Below is a small trained network, with its code and all its weights. Each question gives an input and a class and asks what happens when units are switched off, that is, made to give their printed mean instead of their output.

import numpy as np


def w(rows, s, z=0):
    codes = np.array(rows[::2]) - 128.0
    scale = np.full(codes.shape[1], s)
    scale[-1] = z or s
    return codes * scale


def norm(h):
    return h / np.sqrt((h * h).mean(-1, keepdims=True) + 1e-5)


def f(y):
    return np.maximum(y, 0)


def log_softmax(a):
    a = a - a.max(-1, keepdims=True)
    return a - np.log(np.exp(a).sum(-1, keepdims=True))


def net(x, mask):
    res = np.array(x, float).reshape(1, 3) / 4 @ E
    u = 0
    for l in range(3):
        y = f(norm(res) @ A[l][:, :-1].T + A[l][:, -1])
        res = res + np.where(mask[u : u + 8], y, B[l][:, -1]) @ B[l][:, :-1]
        u += 8
    return log_softmax(norm(res)[-1] @ U[:, :-1].T + U[:, -1])


A, B = {}, {}
E = w([
[86,61,185,195,185],'x0',
[234,158,103,210,132],'x1',
[255,100,156,2,158],'x2',
],0.0044)
A[0] = w([
[111,170,144,147,116,61],'0.n0',
[88,254,58,158,92,141],'0.n1',
[170,166,112,80,164,5],'0.n2',
[193,163,94,172,166,144],'0.n3',
[99,167,56,137,80,58],'0.n4',
[71,80,101,170,188,147],'0.n5',
[88,152,115,115,29,153],'0.n6',
[79,118,87,38,106,92],'0.n7',
],0.0092,0.0032)
B[0] = w([
[173,180,81,152,207,148],'0.n0',
[89,165,212,130,251,253],'0.n1',
[138,149,55,159,77,181],'0.n2',
[212,109,132,226,161,228],'0.n3',
[37,108,133,85,219,184],'0.n4',
[3,85,136,124,20,246],'0.n5',
[105,33,41,161,120,204],'0.n6',
[83,180,44,153,171,197],'0.n7',
],0.0052,0.0049)
A[1] = w([
[146,117,189,157,175,78],'1.n0',
[136,148,160,119,105,75],'1.n1',
[232,95,137,111,161,148],'1.n2',
[161,133,74,41,62,5],'1.n3',
[78,110,149,157,87,149],'1.n4',
[108,68,95,212,117,216],'1.n5',
[154,140,156,197,178,79],'1.n6',
[1,175,161,127,128,131],'1.n7',
],0.0086,0.0032)
B[1] = w([
[141,142,122,136,31,163],'1.n0',
[99,131,132,84,108,128],'1.n1',
[116,197,162,254,194,214],'1.n2',
[149,170,98,127,35,162],'1.n3',
[227,96,147,101,62,199],'1.n4',
[178,108,76,122,78,242],'1.n5',
[139,175,63,109,34,187],'1.n6',
[157,184,155,138,220,255],'1.n7',
],0.007,0.0067)
A[2] = w([
[128,201,191,254,183,247],'2.n0',
[18,42,233,174,130,68],'2.n1',
[28,19,118,192,135,228],'2.n2',
[114,35,203,185,51,77],'2.n3',
[176,86,63,177,62,124],'2.n4',
[87,144,184,33,248,75],'2.n5',
[120,35,232,159,91,32],'2.n6',
[175,146,133,66,60,4],'2.n7',
],0.0061,0.0024)
B[2] = w([
[172,73,254,124,169,254],'2.n0',
[138,72,71,41,130,174],'2.n1',
[169,233,65,41,138,190],'2.n2',
[117,68,166,60,90,174],'2.n3',
[119,161,85,165,191,182],'2.n4',
[13,110,70,200,204,161],'2.n5',
[130,70,251,62,167,159],'2.n6',
[100,182,102,115,178,136],'2.n7',
],0.0069,0.0084)
U = w([
[28,139,113,110,251,149],'0',
[142,59,69,173,11,121],'1',
[48,150,173,130,42,7],'2',
[207,145,196,213,163,165],'3',
[139,29,180,10,111,140],'4',
[61,121,147,138,62,29],'5',
[123,208,31,78,103,145],'6',
[47,137,163,138,65,12],'7',
],0.017,0.013)

Each question gives the input, the list of numbers given to net, and the class t.
The units are the neurons (one row each of A and B). Each row of codes is followed by its name. A weight is (code - 128) times the scale printed after its matrix; where a second scale follows, it is the last column's (A, B and U).
mask holds one flag per neuron, layer by layer. A switched-off neuron (its flag False) gives its mean, the last column of its row in B, instead of its output. The means were averaged over made-up inputs and are rounded, as every weight is.
A unit's drop is (log p(t) with every unit on - log p(t) with that unit switched off) / (log p(t) with every unit on - log p(t) with every unit switched off).
The circuit of an input: a set's keep is (log p(t) with only the set's units on - log p(t) with every unit switched off) / (log p(t) with every unit on - log p(t) with every unit switched off). Starting from the 12 units with the biggest drops (on a tie, the unit counted first), units are removed one at a time, each time the one whose removal leaves the highest keep (on an exact tie, the one counted first), for as long as the keep stays at least 0.8.
units of the circuit, in order: the units of the circuit, biggest drop first
top k neurons: the k neurons with the biggest drops, biggest first
top k neurons in layer l: the k neurons of layer l with the biggest drops, biggest first
drop of u: that unit's drop, to one decimal
input [-3,0,3], class 6: units of the circuit, in order => 2.n0
input [3,1,-3], class 4: units of the circuit, in order => 0.n5, 1.n2, 2.n3
input [-8,2,0], class 0: units of the circuit, in order => 0.n4, 0.n1
input [4,-3,7], class 3: units of the circuit, in order => 0.n5, 1.n2
input [-2,-6,6], class 6: top 3 neurons => 0.n1, 1.n3, 2.n0
input [2,-5,-3], class 6: units of the circuit, in order => 2.n2, 1.n2
input [6,6,-4], class 1: units of the circuit, in order => 1.n5, 1.n2, 1.n6
input [4,-8,-8], class 4: units of the circuit, in order => 1.n4, 2.n1, 1.n2
input [1,-3,6], class 3: units of the circuit, in order => 1.n2, 0.n4
input [2,-4,-3], class 4: units of the circuit, in order => 0.n5, 1.n4
input [7,3,0], class 1: top 2 neurons => 1.n5, 2.n0
input [-2,-5,0], class 6: top 3 neurons => 0.n6, 0.n1, 2.n0
input [7,6,-4], class 1: top 3 neurons => 1.n5, 1.n2, 0.n1
input [-4,3,-7], class 0: units of the circuit, in order => 0.n4
input [-2,-4,5], class 6: top 2 neurons => 0.n1, 1.n3
input [1,-8,-5], class 6: top 2 neurons in layer 2 => 2.n2, 2.n0
input [2,-3,4], class 0: top 4 neurons => 0.n3, 0.n7, 1.n5, 2.n5
input [6,2,2], class 1: top 2 neurons => 1.n5, 2.n0
input [5,-4,0], class 4: top 2 neurons in layer 0 => 0.n5, 0.n1
input [-6,-1,6], class 6: top 2 neurons in layer 0 => 0.n1, 0.n3
input [-5,-6,8], class 6: top neuron => 1.n3
input [-4,-5,8], class 6: drop of 1.n3 => 0.1
input [4,-8,-6], class 4: drop of 1.n4 => 0.3
